Below are the code and all the weights of a small trained network. Each question names an input and a class and asks about switching units off, where a switched-off unit gives its printed mean instead of its output.

import numpy as np


def w(rows, s, z=0):
    codes = np.array(rows[::2]) - 128.0
    scale = np.full(codes.shape[1], s)
    scale[-1] = z or s
    return codes * scale


def norm(h):
    return h / np.sqrt((h * h).mean(-1, keepdims=True) + 1e-5)


def f(y):
    return np.maximum(y, 0)


def log_softmax(a):
    a = a - a.max(-1, keepdims=True)
    return a - np.log(np.exp(a).sum(-1, keepdims=True))


def net(x, mask):
    res = np.array(x, float).reshape(1, 6) / 4 @ E
    u = 0
    for l in range(3):
        y = f(norm(res) @ A[l][:, :-1].T + A[l][:, -1])
        res = res + np.where(mask[u : u + 10], y, B[l][:, -1]) @ B[l][:, :-1]
        u += 10
    return log_softmax(norm(res)[-1] @ U[:, :-1].T + U[:, -1])


A, B = {}, {}
E = w([
[122,143,143,128,111],'x0',
[133,129,122,131,135],'x1',
[254,144,130,15,99],'x2',
[210,119,191,166,226],'x3',
[52,198,166,81,235],'x4',
[138,121,115,134,145],'x5',
],0.0065)
A[0] = w([
[64,121,147,118,165,136],'0.n0',
[94,14,167,252,47,62],'0.n1',
[122,93,107,101,152,197],'0.n2',
[119,2,124,215,107,113],'0.n3',
[226,92,160,54,85,115],'0.n4',
[158,92,153,203,131,3],'0.n5',
[98,172,24,110,108,252],'0.n6',
[141,157,113,25,167,36],'0.n7',
[137,122,89,174,109,66],'0.n8',
[132,158,21,136,60,96],'0.n9',
],0.0098,0.0041)
B[0] = w([
[113,122,69,199,148,188],'0.n0',
[175,201,197,101,120,254],'0.n1',
[103,206,135,114,62,167],'0.n2',
[130,190,178,103,111,233],'0.n3',
[161,108,28,125,155,230],'0.n4',
[183,86,177,104,181,161],'0.n5',
[68,184,121,71,94,229],'0.n6',
[116,201,254,82,124,177],'0.n7',
[144,172,192,123,89,155],'0.n8',
[108,48,143,113,113,198],'0.n9',
],0.0094,0.007)
A[1] = w([
[166,24,80,108,65,141],'1.n0',
[60,99,128,168,185,150],'1.n1',
[134,147,86,59,114,42],'1.n2',
[139,142,185,162,176,49],'1.n3',
[61,118,59,163,123,112],'1.n4',
[90,189,155,100,108,105],'1.n5',
[162,5,113,140,177,23],'1.n6',
[37,128,133,160,156,229],'1.n7',
[94,108,187,159,90,4],'1.n8',
[69,111,124,148,180,146],'1.n9',
],0.011,0.0033)
B[1] = w([
[150,39,58,86,57,194],'1.n0',
[90,91,54,173,49,186],'1.n1',
[67,50,106,130,170,190],'1.n2',
[113,67,158,194,242,191],'1.n3',
[190,254,105,100,128,172],'1.n4',
[127,91,149,76,116,255],'1.n5',
[227,185,106,145,82,143],'1.n6',
[146,154,61,158,73,228],'1.n7',
[78,143,143,91,118,145],'1.n8',
[111,82,55,241,128,180],'1.n9',
],0.0076,0.0062)
A[2] = w([
[141,165,188,85,74,37],'2.n0',
[214,234,137,88,50,94],'2.n1',
[99,203,239,112,87,116],'2.n2',
[89,15,56,190,123,2],'2.n3',
[202,96,58,249,165,150],'2.n4',
[41,164,47,150,151,74],'2.n5',
[98,128,113,52,200,183],'2.n6',
[161,249,181,165,99,167],'2.n7',
[174,121,224,144,233,109],'2.n8',
[255,92,145,168,59,50],'2.n9',
],0.0096,0.0038)
B[2] = w([
[86,132,148,146,90,195],'2.n0',
[63,111,118,141,169,240],'2.n1',
[120,123,160,122,105,253],'2.n2',
[125,103,211,163,90,167],'2.n3',
[86,52,168,121,213,211],'2.n4',
[185,137,92,179,134,191],'2.n5',
[130,143,197,214,72,181],'2.n6',
[132,144,118,72,157,238],'2.n7',
[245,145,158,171,109,215],'2.n8',
[127,128,82,89,200,179],'2.n9',
],0.012,0.0071)
U = w([
[31,187,171,107,108,239],'0',
[212,199,216,186,193,106],'1',
[45,238,15,239,111,1],'2',
[73,105,115,250,224,115],'3',
[114,58,54,74,96,49],'4',
[145,64,65,96,220,113],'5',
],0.012,0.0048)

Each question gives the input, the list of numbers given to net, and the class t.
The units are the neurons (one row each of A and B). Each row of codes is followed by its name. A weight is (code - 128) times the scale printed after its matrix; where a second scale follows, it is the last column's (A, B and U).
mask holds one flag per neuron, layer by layer. A switched-off neuron (its flag False) gives its mean, the last column of its row in B, instead of its output. The means were averaged over made-up inputs and are rounded, as every weight is.
A unit's drop is (log p(t) with every unit on - log p(t) with that unit switched off) / (log p(t) with every unit on - log p(t) with every unit switched off).
The circuit of an input: a set's keep is (log p(t) with only the set's units on - log p(t) with every unit switched off) / (log p(t) with every unit on - log p(t) with every unit switched off). Starting from the 12 units with the biggest drops (on a tie, the unit counted first), units are removed one at a time, each time the one whose removal leaves the highest keep (on an exact tie, the one counted first), for as long as the keep stays at least 0.8.
circuit, biggest first: the units of the circuit, biggest drop first
top k neurons: the k neurons with the biggest drops, biggest first
k most important neurons of layer l: the k neurons of layer l with the biggest drops, biggest first
drop of u: that unit's drop, to one decimal
input [0,-8,1,4,-7,-3], class 5: circuit, biggest first : [2.n9]
input [8,0,-6,0,4,4], class 2: circuit, biggest first : [1.n7, 0.n1]
input [2,8,2,4,0,-3], class 5: top 4 neurons : [0.n6, 0.n4, 0.n3, 0.n1]
input [5,-3,0,-4,8,2], class 2: top 4 neurons : [0.n1, 0.n0, 0.n3, 2.n5]
input [6,1,-3,-8,1,-4], class 2: top 2 neurons : [0.n3, 0.n7]
input [-3,8,1,-1,-2,1], class 4: 2 most important neurons of layer 0 : [0.n4, 0.n9]
input [-1,6,-2,3,3,-3], class 3: top 2 neurons : [2.n4, 0.n6]
input [-8,-4,3,0,1,-2], class 0: top 2 neurons : [0.n7, 0.n2]
input [8,5,-1,7,3,-8], class 3: top 2 neurons : [0.n1, 0.n3]
input [6,5,1,4,-8,-7], class 5: top 3 neurons : [0.n4, 2.n9, 0.n7]
input [1,-5,5,-6,-1,-5], class 4: 2 most important neurons of layer 1 : [1.n0, 1.n2]
input [-1,-4,0,0,-4,2], class 0: 2 most important neurons of layer 0 : [0.n3, 0.n1]
input [1,-1,0,8,1,-7], class 3: top 4 neurons : [0.n1, 0.n3, 2.n4, 0.n7]
input [1,-5,-8,0,-3,4], class 0: circuit, biggest first : [0.n3]
input [-7,2,-8,8,-2,4], class 1: 2 most important neurons of layer 0 : [0.n1, 0.n3]
input [-4,7,0,-4,2,-3], class 2: 4 most important neurons of layer 0 : [0.n1, 0.n3, 0.n0, 0.n8]
input [-4,2,6,1,-1,1], class 5: top 2 neurons : [0.n4, 0.n6]
input [5,5,0,-3,3,-4], class 2: top 3 neurons : [0.n1, 0.n0, 0.n3]
input [2,4,-1,8,8,-6], class 3: top 2 neurons : [0.n1, 0.n3]
input [4,2,-4,-2,4,4], class 2: top neuron : [1.n4]
input [-4,1,1,7,-4,-4], class 5: 2 most important neurons of layer 0 : [0.n4, 0.n7]
input [-6,4,-6,6,-5,-4], class 1: drop of 2.n8 : 0.1
input [2,0,3,-1,-1,-1], class 4: drop of 0.n4 : 0.2
input [5,3,-8,5,-2,4], class 1: drop of 0.n1 : 0.2
input [-6,-4,-1,0,-8,4], class 0: drop of 2.n6 : 0.0
